Below is a small trained network, with its code and all its weights. Each question gives an input and a target symbol and asks what happens when units are switched off, that is, made to give their printed mean instead of their output.

import numpy as np


def w(rows, s, z=0):
    codes = np.array(rows[::2]) - 128.0
    scale = np.full(codes.shape[1], s)
    scale[-1] = z or s
    return codes * scale


def norm(h):
    return h / np.sqrt((h * h).mean(-1, keepdims=True) + 1e-5)


def f(y):
    return y / 2 * (1 + np.tanh(0.7978845608 * (y + 0.044715 * y**3)))


def softmax(a):
    e = np.exp(a - a.max(-1, keepdims=True))
    return e / e.sum(-1, keepdims=True)


def log_softmax(a):
    a = a - a.max(-1, keepdims=True)
    return a - np.log(np.exp(a).sum(-1, keepdims=True))


def net(x, mask):
    ids = ['ΞΠΦαβγεζηθλμστψ'.index(c) for c in x.split()]
    T = len(ids)
    res = E[ids] + P[:T]
    u = 0
    for l in range(3):
        q, k, v = (norm(res) @ M[l].T for M in (Q, K, V))
        z = softmax(np.where(np.tri(T) > 0, q @ k.T / 3**0.5, -1e9)) @ v
        res = res + np.where(mask[u], z, O[l][:, -1]) @ O[l][:, :-1]
        u += 1
        y = f(norm(res) @ A[l][:, :-1].T + A[l][:, -1])
        res = res + np.where(mask[u : u + 8], y, B[l][:, -1]) @ B[l][:, :-1]
        u += 8
    return log_softmax(norm(res)[-1] @ U[:, :-1].T + U[:, -1])


Q, K, V, O, A, B = {}, {}, {}, {}, {}, {}
E = w([
[112,60,153],'Ξ',
[200,115,99],'Π',
[129,139,171],'Φ',
[136,199,226],'α',
[106,121,193],'β',
[187,253,123],'γ',
[121,20,84],'ε',
[184,243,133],'ζ',
[160,47,181],'η',
[141,145,180],'θ',
[194,122,127],'λ',
[222,122,126],'μ',
[163,192,181],'σ',
[159,17,52],'τ',
[25,153,108],'ψ',
],0.013)
P = w([
[129,134,164],'0',
[239,139,64],'1',
[243,131,78],'2',
[234,128,67],'3',
[240,121,67],'4',
[245,122,82],'5',
[237,133,51],'6',
[249,109,92],'7',
[240,111,85],'8',
[234,146,14],'9',
[253,101,108],'10',
[254,81,113],'11',
[238,102,141],'12',
],0.0034)
Q[0] = w([
[134,226,66],'L0H0',
[69,83,75],'L0H0',
[3,232,105],'L0H0',
],0.028)
K[0] = w([
[139,206,78],'L0H0',
[110,77,77],'L0H0',
[2,234,95],'L0H0',
],0.027)
V[0] = w([
[251,125,114],'L0H0',
[132,127,85],'L0H0',
[140,128,155],'L0H0',
],0.019)
O[0] = w([
[251,110,129,250],'L0H0',
[124,101,90,127],'L0H0',
[133,148,158,143],'L0H0',
],0.017,0.015)
A[0] = w([
[111,113,108,75],'L0N0',
[8,165,162,121],'L0N1',
[158,57,193,5],'L0N2',
[120,98,127,53],'L0N3',
[117,59,47,75],'L0N4',
[100,137,233,161],'L0N5',
[101,204,98,13],'L0N6',
[83,228,62,134],'L0N7',
],0.016,0.0022)
B[0] = w([
[113,130,102,111],'L0N0',
[196,152,246,151],'L0N1',
[104,168,43,255],'L0N2',
[104,135,90,121],'L0N3',
[77,138,49,210],'L0N4',
[197,104,68,130],'L0N5',
[104,200,118,113],'L0N6',
[119,253,91,125],'L0N7',
],0.026,0.0054)
Q[1] = w([
[68,50,233],'L1H0',
[66,111,197],'L1H0',
[13,109,255],'L1H0',
],0.031)
K[1] = w([
[168,87,33],'L1H0',
[133,96,73],'L1H0',
[133,50,3],'L1H0',
],0.028)
V[1] = w([
[124,58,50],'L1H0',
[250,97,158],'L1H0',
[162,36,158],'L1H0',
],0.02)
O[1] = w([
[200,7,131,83],'L1H0',
[230,227,49,254],'L1H0',
[195,133,11,141],'L1H0',
],0.014,0.02)
A[1] = w([
[2,161,150,192],'L1N0',
[180,49,140,80],'L1N1',
[215,146,170,138],'L1N2',
[189,223,70,254],'L1N3',
[68,139,75,107],'L1N4',
[125,132,133,53],'L1N5',
[151,82,131,63],'L1N6',
[181,128,197,10],'L1N7',
],0.019,0.0026)
B[1] = w([
[199,139,241,159],'L1N0',
[154,76,55,131],'L1N1',
[110,133,214,174],'L1N2',
[125,81,254,252],'L1N3',
[82,162,196,134],'L1N4',
[116,126,125,124],'L1N5',
[144,94,73,126],'L1N6',
[87,168,184,133],'L1N7',
],0.027,0.023)
Q[2] = w([
[40,192,146],'L2H0',
[201,155,242],'L2H0',
[4,114,120],'L2H0',
],0.03)
K[2] = w([
[222,121,110],'L2H0',
[117,2,94],'L2H0',
[222,206,85],'L2H0',
],0.032)
V[2] = w([
[126,251,105],'L2H0',
[223,145,100],'L2H0',
[181,60,216],'L2H0',
],0.027)
O[2] = w([
[253,206,217,51],'L2H0',
[200,180,23,161],'L2H0',
[25,225,10,254],'L2H0',
],0.018,0.025)
A[2] = w([
[219,157,80,111],'L2N0',
[163,168,244,58],'L2N1',
[155,61,187,180],'L2N2',
[32,167,181,2],'L2N3',
[86,178,87,79],'L2N4',
[174,170,104,78],'L2N5',
[3,82,148,237],'L2N6',
[158,35,88,151],'L2N7',
],0.015,0.0044)
B[2] = w([
[105,21,156,228],'L2N0',
[182,7,176,187],'L2N1',
[94,184,160,145],'L2N2',
[185,77,65,189],'L2N3',
[96,207,113,191],'L2N4',
[79,89,158,189],'L2N5',
[202,85,186,255],'L2N6',
[127,24,103,153],'L2N7',
],0.021,0.0078)
U = w([
[23,64,148,152],'Ξ',
[241,49,88,140],'Π',
[170,147,142,116],'Φ',
[157,160,140,89],'α',
[172,140,70,117],'β',
[150,153,165,82],'γ',
[5,108,31,126],'ε',
[161,156,155,76],'ζ',
[132,130,114,248],'η',
[170,161,142,117],'θ',
[201,146,71,122],'λ',
[227,110,94,115],'μ',
[123,157,209,57],'σ',
[105,101,34,143],'τ',
[14,188,228,102],'ψ',
],0.016,0.012)

Each question gives the input, a string of symbols that net reads in full, and the target symbol t.
The units are the heads (3 rows each of Q, K, V and O) and the neurons (one row each of A and B). Each row of codes is followed by its name. A weight is (code - 128) times the scale printed after its matrix; where a second scale follows, it is the last column's (O, A, B and U).
mask holds one flag per unit, layer by layer, with each layer's heads first. A switched-off unit (its flag False) gives its mean, the last column of its rows in O or B, instead of its output. The means were averaged over made-up inputs and are rounded, as every weight is.
A unit's drop is (log p(t) with every unit on - log p(t) with that unit switched off) / (log p(t) with every unit on - log p(t) with every unit switched off).
The circuit of an input: a set's keep is (log p(t) with only the set's units on - log p(t) with every unit switched off) / (log p(t) with every unit on - log p(t) with every unit switched off). Starting from the 12 units with the biggest drops (on a tie, the unit counted first), units are removed one at a time, each time the one whose removal leaves the highest keep (on an exact tie, the one counted first), for as long as the keep stays at least 0.8.
circuit, biggest first: the units of the circuit, biggest drop first
unit that matters most: the unit with the biggest drop
top k neurons: the k neurons with the biggest drops, biggest first
top k neurons in layer l: the k neurons of layer l with the biggest drops, biggest first
input ε λ ε σ τ ψ η μ σ ε μ σ, target Ξ: circuit, biggest first -> [L1H0, L0H0]
input η ε Φ ζ, target ε: top neuron in layer 1 -> [L1N0]
input Ξ ε β μ τ ψ σ τ ε ε, target ψ: top 2 neurons in layer 1 -> [L1N0, L1N4]
input ε ζ ψ Π, target ψ: top 2 neurons -> [L0N1, L1N7]
input λ μ Π ε β ψ ψ μ, target ψ: circuit, biggest first -> [L0H0, L1H0]
input ε ε μ θ ε Φ ε τ τ ζ, target Ξ: circuit, biggest first -> [L1H0, L0H0, L2H0, L0N4]
input ε ε Π θ, target Ξ: circuit, biggest first -> [L0H0, L2H0, L1H0, L0N4]
input ε μ ε ψ ε Φ Φ Π σ, target Ξ: circuit, biggest first -> [L0H0, L1H0]
input η τ γ ε μ μ Π Φ, target ε: circuit, biggest first -> [L1H0, L2H0, L0N2, L0H0]
input ε θ λ μ ε η θ σ Φ, target Ξ: circuit, biggest first -> [L2H0, L0H0, L1H0, L0N4]
input τ β β τ Π θ Φ, target Π: top 2 neurons -> [L0N5, L1N3]
input ε Φ α ε ε τ ε μ Ξ ζ μ η, target Ξ: circuit, biggest first -> [L1H0, L0H0, L2H0, L1N3]
input μ ψ ψ Φ β ζ ε σ Π μ, target ψ: circuit, biggest first -> [L1H0, L0H0]
input σ ε ε λ ε γ τ ψ θ ε Φ γ τ, target ψ: circuit, biggest first -> [L0H0, L1H0]
input ε ε ζ μ θ α μ μ λ, target Ξ: top 2 neurons -> [L1N3, L0N4]
input ε ε ε ζ ε η α, target Ξ: circuit, biggest first -> [L2H0, L0H0, L1H0, L1N3]
input ε Ξ ε τ η, target Ξ: circuit, biggest first -> [L0H0, L1H0, L0N4, L2H0]
input τ μ τ η, target Π: top 2 neurons -> [L1N3, L0N4]
input η α Π, target ε: top 4 neurons -> [L0N2, L0N5, L0N1, L1N0]
input ε α γ ζ θ τ ε τ τ β, target Ξ: top 3 neurons -> [L1N3, L0N4, L1N0]
input ε Π τ τ η ε, target Ξ: unit that matters most -> L1H0
input η θ γ η ε η ζ η τ Π Φ, target ε: unit that matters most -> L2H0
input τ γ Φ ε Π Φ σ ζ, target Π: top 2 neurons -> [L1N3, L0N4]
input τ ε σ, target Π: top 3 neurons -> [L1N3, L0N4, L2N1]
